Below are the code and all the weights of a small trained network. Each question names an input and a class and asks about switching units off, where a switched-off unit gives its printed mean instead of its output.

import numpy as np


def w(rows, s, z=0):
    codes = np.array(rows[::2]) - 128.0
    scale = np.full(codes.shape[1], s)
    scale[-1] = z or s
    return codes * scale


def f(y):
    return y / 2 * (1 + np.tanh(0.7978845608 * (y + 0.044715 * y**3)))


def log_softmax(a):
    a = a - a.max(-1, keepdims=True)
    return a - np.log(np.exp(a).sum(-1, keepdims=True))


def net(x, mask):
    res = np.array(x, float).reshape(1, 3) / 4 @ E
    y = f(res @ A[0][:, :-1].T + A[0][:, -1])
    res = res + np.where(mask, y, B[0][:, -1]) @ B[0][:, :-1]
    return log_softmax(res[-1] @ U[:, :-1].T + U[:, -1])


A, B = {}, {}
E = w([
[37,246,166],'x0',
[59,63,172],'x1',
[93,108,37],'x2',
],0.012)
A[0] = w([
[137,96,113,254],'N1',
[68,157,152,110],'N2',
[161,130,187,193],'N3',
[96,190,117,112],'N4',
[167,144,179,134],'N5',
[115,98,2,112],'N6',
[112,176,99,83],'N7',
[92,184,129,96],'N8',
[54,83,128,85],'N9',
[111,164,149,118],'N10',
[54,73,161,89],'N11',
[164,175,98,105],'N12',
[185,183,66,100],'N13',
[51,67,136,117],'N14',
[172,82,145,105],'N15',
[113,88,197,140],'N16',
[97,99,152,204],'N17',
[71,157,178,97],'N18',
[75,115,58,152],'N19',
[112,185,148,98],'N20',
[83,122,64,101],'N21',
],0.015,0.0063)
B[0] = w([
[111,146,64,221],'N1',
[133,62,80,196],'N2',
[18,194,101,205],'N3',
[147,78,103,205],'N4',
[1,179,206,184],'N5',
[79,127,166,253],'N6',
[143,85,157,168],'N7',
[124,80,92,200],'N8',
[192,112,193,171],'N9',
[150,94,101,177],'N10',
[196,115,163,186],'N11',
[214,126,217,177],'N12',
[179,112,212,210],'N13',
[201,163,185,193],'N14',
[69,8,45,210],'N15',
[135,182,162,189],'N16',
[180,177,107,178],'N17',
[115,84,94,203],'N18',
[39,198,163,200],'N19',
[128,62,107,198],'N20',
[47,147,155,176],'N21',
],0.0084,0.011)
U = w([
[144,23,76,17],'0',
[62,176,166,110],'1',
[252,145,191,101],'2',
[131,185,100,255],'3',
],0.016,0.0045)

Each question gives the input, the list of numbers given to net, and the class t.
The units are the neurons (one row each of A and B). Each row of codes is followed by its name. A weight is (code - 128) times the scale printed after its matrix; where a second scale follows, it is the last column's (A, B and U).
mask holds one flag per neuron, in row order. A switched-off neuron (its flag False) gives its mean, the last column of its row in B, instead of its output. The means were averaged over made-up inputs and are rounded, as every weight is.
A unit's drop is (log p(t) with every unit on - log p(t) with that unit switched off) / (log p(t) with every unit on - log p(t) with every unit switched off).
The circuit of an input: a set's keep is (log p(t) with only the set's units on - log p(t) with every unit switched off) / (log p(t) with every unit on - log p(t) with every unit switched off). Starting from the 12 units with the biggest drops (on a tie, the unit counted first), units are removed one at a time, each time the one whose removal leaves the highest keep (on an exact tie, the one counted first), for as long as the keep stays at least 0.8.
units of the circuit, in order: the units of the circuit, biggest drop first
most important unit: the unit with the biggest drop
top k neurons: the k neurons with the biggest drops, biggest first
drop when u is switched off: that unit's drop, to one decimal
input [4,-5,2], class 2: units of the circuit, in order -> [N12; N3]
input [-8,-6,-8], class 0: units of the circuit, in order -> [N15]
input [-6,-5,7], class 1: units of the circuit, in order -> [N6; N19]
input [-5,-4,-7], class 1: units of the circuit, in order -> [N5; N3]
input [-5,-5,-6], class 1: units of the circuit, in order -> [N5; N3]
input [-1,8,8], class 1: top 3 neurons -> [N19; N21; N6]
input [5,-7,4], class 2: top 3 neurons -> [N12; N13; N15]
input [-5,8,-6], class 2: top 2 neurons -> [N11; N14]
input [1,8,-6], class 2: top 2 neurons -> [N11; N14]
input [6,6,5], class 0: top 2 neurons -> [N2; N18]
input [3,3,0], class 3: top 2 neurons -> [N15; N13]
input [4,-1,4], class 0: top 3 neurons -> [N5; N3; N4]
input [-4,6,-8], class 1: top 2 neurons -> [N3; N5]
input [0,5,7], class 1: units of the circuit, in order -> [N19]
input [-8,-4,-7], class 0: top 2 neurons -> [N15; N19]
input [-2,-4,-1], class 2: top 2 neurons -> [N19; N13]
input [-5,-5,6], class 1: top 2 neurons -> [N6; N19]
input [6,4,5], class 0: drop when N2 is switched off -> 0.2
input [-3,-3,1], class 3: drop when N18 is switched off -> 0.4
input [6,6,3], class 0: most important unit -> N2
input [3,5,4], class 2: drop when N3 is switched off -> 0.2
